The symbols move the elements like this.
at | f o u r g b k i p
Z789 | Z231 - - Z802 - - - - -
Z322 | - - - Z614 - Z231 - - -
Z904 | Z100 - - - - - - - Z802
Z298 | Z967 - - - Z802 - - - -
Z474 | - Z608 - - - - - Z363 -
Z479 | - - - - Z608 - - Z967 -
Z802 | Z585 Z327 Z554 Z789 Z298 Z204 Z295 Z919 Z904
Z978 | - Z552 - - - - Z363 - -
Z735 | - Z436 Z363 - - - - - -
Z966 | - - Z552 - - - Z436 - -
Z707 | - - - Z552 - - Z231 - -
Z203 | - - - - - Z552 Z614 - -
Z204 | Z614 - - - - Z802 - - -
Z252 | - - - Z100 - - - - Z231
Z513 | - - - - Z552 - Z967 - -
Z47 | - - - - Z614 Z967 - - -
Z363 | Z327 Z585 Z735 Z271 Z531 Z537 Z978 Z474 Z500
Z531 | - Z967 - - Z363 - - - -
Z243 | - - Z608 - - - - Z436 -
Z562 | - - Z100 - - - - - Z436
Z304 | - - - - - Z100 - - Z614
Z967 | Z298 Z531 Z396 Z15 Z585 Z47 Z513 Z479 Z242
Z271 | - Z231 - Z363 - - - - -
Z534 | - - - - - - Z608 Z552 -
Z919 | Z608 - - - - - - Z802 -
Z500 | - Z100 - - - - - - Z363
Z100 | Z904 Z500 Z562 Z252 Z242 Z304 Z230 Z716 Z585
Z224 | - - - Z608 - - - Z231 -
Z230 | - - - - - - Z100 - Z552
Z242 | - - - - Z100 - - - Z967
Z277 | - - Z231 Z436 - - - - -
Z396 | - - Z967 - Z436 - - - -
Z614 | Z204 Z537 Z20 Z322 Z47 Z585 Z203 Z315 Z304
Z585 | Z802 Z363 Z436 Z231 Z967 Z614 Z552 Z608 Z100
Z20 | - - Z614 - - Z436 - - -
Z295 | Z552 - - - - - Z802 - -
Z315 | - - - - - Z608 - Z614 -
Z15 | - - - Z967 Z231 - - - -
Z554 | Z436 - Z802 - - - - - -
Z552 | Z295 Z978 Z966 Z707 Z513 Z203 Z585 Z534 Z230
Z716 | - - - - - - - Z100 Z608
Z537 | - Z614 - - - Z363 - - -
Z436 | Z554 Z735 Z585 Z277 Z396 Z20 Z966 Z243 Z562
Z231 | Z789 Z271 Z277 Z585 Z15 Z322 Z707 Z224 Z252
Z327 | Z363 Z802 - - - - - - -
Z608 | Z919 Z474 Z243 Z224 Z479 Z315 Z534 Z585 Z716

The rows follow the links: the fewer symbols apart two elements are, the more alike their rows tend to be.

Named rows; a name shown again gets a slightly different row:
Z204: 37 -19 -40 -4 -3 -46 33 -23 39 52 36 -12 46 71 13 48 -16 -20 -18 85 -34 -24 22 -18 27 67 -60 -51 27 49 0 9 -24 1 -7 -10 -116 -64 -12 -37 26 30 17 -27 19 50 -57 -24 -6 -41 -77 8 53 -15 -37 -17 60 17 46 -19 28
Z100: 2 44 43 -30 49 31 -9 56 -20 7 9 -55 -11 -47 52 5 8 2 -31 -39 19 -19 -5 -39 -42 6 -26 0 -39 -10 -74 -6 -28 12 -50 -43 14 3 -1 38 -29 -22 93 6 102 -19 17 -57 10 76 42 -3 1 18 78 -63 -10 -52 21 -72 -19
Z436: -29 -51 -32 35 -16 22 41 -90 -85 -13 -55 -32 -17 14 27 29 28 -63 -8 -9 11 16 9 -24 -43 48 2 12 20 50 45 -65 31 -31 14 14 -15 2 -10 3 -60 5 -59 13 -49 -17 33 36 16 42 47 -46 -30 -14 -14 -16 19 65 -105 2 13
Z978: -34 6 -40 25 -4 -10 -15 34 74 -21 18 52 34 6 -69 -16 6 55 11 -38 33 -3 -52 -13 -24 -33 22 -6 -9 -3 -44 17 33 0 20 -7 38 28 1 -49 92 -37 -19 -52 -84 -21 8 29 43 -3 52 24 9 37 -69 45 -92 16 -6 -10 -30
Z608: -13 -44 4 -16 -4 -17 -49 18 40 -35 -93 6 -18 -40 36 -42 12 -10 -55 -59 45 -55 -7 -1 3 -50 60 11 16 53 57 -32 -21 62 40 -43 45 -61 -17 29 -38 2 -27 -5 34 -64 -24 6 -22 70 -68 3 6 -17 19 61 26 -17 -18 26 0
Z15: 31 6 56 -15 5 40 -16 -13 -28 -19 3 -14 -64 -4 -25 -21 -10 -15 32 26 -22 58 32 89 42 -62 46 -14 -5 -78 37 14 -5 -65 2 33 6 45 51 1 18 16 -22 42 1 1 51 -61 -73 -55 -16 -35 -30 -51 12 34 8 -52 26 55 20
Z243: -43 -41 -9 23 -32 6 27 -64 -62 -13 -56 1 -46 -27 44 -42 23 -23 -26 -45 2 -35 34 -28 -9 23 48 37 28 78 46 -5 31 6 40 19 16 -36 -9 32 -109 21 -73 25 -32 -37 -13 72 5 50 24 -20 -21 -19 6 -13 34 66 -90 24 0
Z47: 41 18 27 -6 -25 -24 4 5 54 35 40 28 -7 49 -1 -15 -22 -3 25 40 29 12 -11 18 81 6 -79 -44 51 -5 -13 -13 -22 -46 -4 50 -95 -17 -14 1 12 -22 3 68 23 90 -27 -12 12 -48 -70 -3 77 -87 -2 2 104 18 34 10 53
Z304: 39 28 -3 17 1 -30 0 23 6 64 83 -18 4 21 -1 0 -9 9 -13 25 8 -22 30 -52 0 49 -79 10 -22 10 -69 14 -13 6 -29 4 -57 -40 -21 41 -48 -34 72 3 83 69 -46 -31 15 11 -32 5 53 -16 30 -112 61 5 50 -42 16
Z716: -1 46 37 -42 39 8 -25 76 -7 -10 -16 -26 -24 -64 58 -53 -2 23 -45 -48 6 -30 8 -24 -18 -10 0 46 -48 7 -28 22 -42 71 -13 -32 31 -23 -21 66 -84 10 65 9 81 -25 -39 -25 -3 94 -8 20 -15 20 66 -80 -10 -33 14 -32 -9
Z363: 38 -46 -62 -15 23 46 -12 21 50 -26 -8 -6 -47 9 -52 26 12 -8 39 -11 96 -47 -44 2 -4 -36 27 -62 1 27 -14 -46 -3 24 17 -36 20 37 14 -11 60 -20 10 -11 -20 -61 31 -30 34 92 38 8 38 -10 -52 10 -31 53 -26 -34 -7
Z203: 3 38 -19 39 -27 -73 -7 13 54 45 56 79 76 49 -56 8 4 17 -3 27 3 21 -6 -57 26 8 -27 26 38 7 -35 44 29 -26 -16 14 -51 -27 -23 -59 36 -46 -8 -20 -41 110 -45 52 3 -91 -42 59 9 9 -37 18 18 14 38 -9 7
Z224: 21 -3 37 10 20 24 -70 -5 -14 -12 -29 0 -57 -21 -22 -18 30 -28 -30 11 -56 11 64 65 11 -58 87 -3 0 -29 22 30 -31 34 15 15 56 -50 29 14 -43 12 -25 -14 30 -35 30 -29 -95 -16 -42 -24 -32 -16 -6 65 -21 -48 34 78 -37

Each walk starts at a row. The symbols on each line, taken left to right, move it on to the next element.
Each answer is a row, close to the row of the element it stands for.
8 -7 11 -36 30 35 3 -37 -18 3 -2 -33 8 -11 3 38 -8 -37 0 87 -78 25 32 84 -17 -18 25 -19 -12 -47 43 12 -12 15 -9 12 -13 12 8 -49 18 60 -15 -43 10 -39 33 -76 -80 -60 -23 -22 -78 34 -31 31 -49 -68 49 28 -17
f f f 38 9 43 3 25 35 -50 -33 -53 14 -12 -34 -53 12 -19 27 8 -81 15 55 -33 41 44 72 -9 -41 72 -5 -2 -59 20 13 -20 -36 -12 12 26 -12 27 -31 -12 -24 -6 -20 12 -3 53 -67 -76 -53 3 -51 -55 -23 7 34 2 -56 32 49 -33
k r -29 9 1 20 7 -40 -43 36 37 -12 -30 76 74 -3 -20 -20 14 24 -23 -38 29 22 -52 -34 -6 -17 30 57 -17 -3 -12 3 50 -19 0 -26 55 40 -31 -63 70 -42 -32 -48 -53 20 -14 39 25 -69 7 54 -9 60 -28 58 -80 -31 -12 2 -32
-44 -45 -11 -54 5 -20 7 -1 46 -32 -81 -11 20 -31 76 15 -21 9 -62 -18 -12 -75 20 43 8 -12 3 -13 -2 54 52 -10 -38 72 24 -47 2 -29 -31 16 2 76 -10 -45 13 -100 -65 -29 -8 40 -69 29 -23 17 5 36 -2 -22 7 26 8
i u -63 -46 -38 4 -19 21 95 -88 -69 -21 -27 -43 17 24 63 41 1 -32 -8 4 -43 -11 9 -5 -55 69 -6 5 8 59 61 -50 37 -4 4 9 -24 6 -28 -31 -20 61 -59 3 -38 -30 7 29 30 7 21 -24 -42 20 -31 3 2 59 -88 -7 10
u i i -39 -69 -5 -47 34 -12 44 -3 25 -23 -79 -45 45 1 72 57 3 -23 -24 36 -26 -27 -31 46 -9 11 -32 -26 -24 18 55 -52 -28 42 34 -45 -9 27 -42 -32 79 68 -21 -65 15 -79 -9 -59 24 11 -26 3 -22 48 -1 50 -16 -29 -1 -6 1
-29 -33 46 -45 -34 2 -19 31 56 -34 -66 22 -23 -40 45 -72 -36 53 -21 -51 32 -16 -14 57 62 -71 28 9 23 -15 54 -9 -14 13 28 -10 31 -21 12 48 10 15 -23 36 34 -34 -5 -2 2 17 -40 1 36 -58 46 54 58 -18 9 43 47
i o o p -2 26 60 -22 11 45 -8 69 -1 -13 -3 -25 -21 -46 56 -36 -11 41 8 -25 25 17 -16 10 13 -20 -60 14 -16 -46 -28 -7 -10 -17 -50 -16 2 46 -5 52 11 8 72 71 87 4 3 -38 46 44 36 -3 29 -17 105 -67 13 -46 37 -61 34
p g g u -40 -27 3 4 -59 28 83 -67 -62 -21 -34 -16 -30 -1 27 -18 -13 5 42 -37 8 41 -26 16 9 2 -25 6 37 -5 58 -32 36 -50 29 28 7 30 7 23 -33 25 -55 94 -31 -3 25 60 51 0 51 -53 16 -56 23 15 66 39 -77 2 47
65 -11 -25 10 19 56 -46 -11 -26 -6 43 -17 -55 4 -89 5 17 -21 55 57 -7 17 34 63 9 -49 81 -51 -11 -56 7 11 -28 0 19 16 35 35 70 -10 24 -7 12 -31 -36 -35 61 -66 -75 -8 12 -29 -28 -4 -70 17 -78 0 13 38 -39
r p 12 33 -1 -19 26 47 -12 56 -6 9 43 -41 -42 -38 -1 -1 -14 27 8 -17 26 -29 -26 -9 -41 8 -15 8 -28 -27 -73 27 -22 32 -38 -32 18 21 9 42 -2 -19 82 -1 65 -29 6 -51 33 105 46 12 -11 28 18 -88 -40 5 29 -85 -7
p g g g 23 -34 -11 -26 -38 64 3 20 54 -13 -19 27 -41 -9 -17 -37 -27 39 62 -25 81 -1 -47 68 48 -51 -26 -59 29 -23 26 -33 -7 -34 32 20 12 77 25 17 83 -9 1 55 -16 -49 30 -18 39 48 21 -25 51 -51 -1 10 10 38 -24 -4 57
53 -77 14 -29 58 -14 -23 9 22 -36 -80 -50 -4 8 35 39 49 -90 -21 -8 73 -16 -69 -8 -7 -24 47 8 -13 24 31 -84 -7 -12 7 -43 21 10 -28 -16 16 -54 1 -38 18 -38 39 -46 14 19 -3 -3 22 -20 15 53 4 -19 -47 3 -17
r u -2 14 11 50 -5 52 24 -87 -119 3 -3 -37 -54 -1 -44 23 9 -56 13 26 -49 43 66 19 -31 9 48 7 5 -16 15 -17 35 -34 4 47 7 22 19 -9 -65 19 -58 6 -60 -4 66 19 -46 -44 49 -61 -56 -11 -23 4 7 10 -29 44 -39
r b b o 3 -41 -66 20 -34 56 18 -59 -45 -10 4 -16 -39 8 -34 10 10 1 43 -14 30 -14 7 -8 -51 46 12 -23 21 31 24 -41 27 -6 34 20 -6 35 0 12 -40 -3 -22 30 -64 -20 39 61 31 78 76 -39 20 7 -51 -21 8 92 -70 -3 -15
-65 10 -26 58 -21 -10 31 -56 -42 -7 -3 32 45 5 -26 -11 4 11 10 -23 -20 37 -12 -56 -28 26 6 47 6 14 8 -7 82 -38 27 23 28 34 -27 -30 -7 0 -70 -8 -84 52 10 117 40 -38 77 -2 -13 50 -29 24 -23 41 -80 -2 -27
u f -52 -7 5 -17 -4 -18 15 27 51 -32 -9 46 97 -5 -1 1 -28 41 -21 -15 -27 -13 -48 -6 -15 1 -12 12 -22 -4 26 8 36 10 9 -37 13 30 -33 -77 99 12 -38 -58 -54 0 -23 30 28 -85 -20 59 -32 84 -10 70 -71 -34 19 2 -12
k f u u b 65 -17 -24 26 3 -44 -5 -5 15 65 29 2 18 65 -16 30 6 -45 3 63 17 3 12 -47 36 31 -42 -33 48 48 -21 -8 -15 -21 -21 18 -97 -69 -1 3 -10 -50 22 -13 24 83 -41 7 -5 -34 -55 15 66 -40 -24 -23 82 39 15 4 25
-37 80 29 -11 17 5 -20 59 13 -11 34 26 55 -59 16 -29 6 49 -22 -34 8 11 -22 -63 -33 7 -8 71 -59 -31 -84 43 26 -2 -33 -13 37 27 -32 2 11 -30 46 -35 12 35 -14 32 57 2 42 48 -25 90 47 -33 -70 -53 33 -39 -21
p k i k -56 26 -6 -3 -3 -33 -49 37 60 -21 -41 82 48 -36 -16 -68 14 43 -41 -52 19 -17 -12 -30 9 -43 27 67 17 16 -1 30 43 17 39 -8 69 -31 -31 -11 29 -39 -19 -39 -38 12 -31 77 11 -55 -31 50 -34 45 0 67 -67 -26 12 11 -38
k i b u -3 7 -26 43 -48 -20 39 -69 -40 54 36 7 14 47 -17 27 -13 -31 2 34 -2 20 42 -54 -2 74 -16 -12 31 58 0 -28 44 -29 -7 39 -71 -57 0 -1 -59 -24 -38 29 -22 57 -10 62 0 -16 6 -19 36 -29 -33 -44 84 115 -41 1 30
-32 28 9 21 -9 41 28 -24 -90 -9 15 -48 -20 -24 34 -6 -6 2 -11 -18 -10 2 18 -71 -55 57 -21 33 -7 -8 -18 -1 24 -32 -24 -14 7 15 -14 63 -97 4 13 49 37 8 16 22 43 64 75 -32 -23 35 38 -104 22 26 -62 -46 -1
u p b i 42 11 -23 10 -26 -70 -35 20 44 30 16 36 6 22 0 10 5 -31 -41 20 9 -47 34 -28 62 12 -14 -9 73 64 -5 6 -38 30 8 15 -68 -107 3 26 -56 -9 -10 -12 22 36 -74 -7 -31 14 -107 23 55 -58 -22 -22 75 38 26 17 14
i u u o 57 -14 -60 16 -21 -24 -30 -18 61 39 61 22 2 53 -52 38 -19 -16 38 46 26 -25 10 -28 42 36 -38 -67 58 41 -53 -20 -9 -2 7 21 -82 -50 22 -19 21 -29 19 -3 -15 54 -38 -12 10 30 -27 1 76 -46 -61 -54 51 71 9 -17 26
0 -58 -50 4 -8 28 -41 15 70 -22 -45 31 -43 -39 -23 -28 -1 24 5 -46 51 -74 2 17 18 -50 65 -28 7 54 21 -15 -8 75 47 -21 50 -22 6 31 -15 10 -8 -19 -18 -90 0 27 1 122 -13 0 21 -10 -45 16 -25 51 -11 14 -23
i o o f 8 -71 -62 -50 24 37 26 20 50 -19 -18 -22 -6 2 2 83 -10 20 19 44 15 -62 -47 37 -5 12 -23 -75 -1 38 19 -29 -8 33 36 -22 -5 29 -3 -28 67 55 19 -59 -44 -87 10 -39 55 70 9 25 15 48 -69 38 -31 31 -3 -3 1
-45 20 34 -1 -27 -9 12 36 56 -33 -6 60 50 -3 -10 -48 -7 73 11 -26 34 63 -67 -4 30 -53 1 17 1 -49 16 40 32 -65 40 1 55 45 -27 -46 110 -15 -24 32 -48 48 4 67 36 -88 16 22 -8 -11 14 82 -12 -41 3 25 27
k r r -8 -39 67 -46 -22 19 8 15 52 -31 -68 6 -24 15 46 -34 -19 15 34 -32 75 26 -76 51 61 -59 -29 -42 7 -45 58 -49 -10 -61 5 21 11 44 5 19 56 -16 -20 72 16 -19 23 -23 38 -20 -3 -10 36 -81 42 48 60 -44 -32 8 63
b g r 70 6 4 28 7 -22 -26 -25 -29 57 54 6 -6 62 -49 31 -4 -57 14 89 -23 32 52 14 45 3 20 -21 18 -32 -16 14 -32 -18 -24 39 -52 -51 26 -10 -30 -9 1 -20 8 72 -21 -21 -71 -73 -48 -13 9 -37 -16 7 28 5 57 29 -24
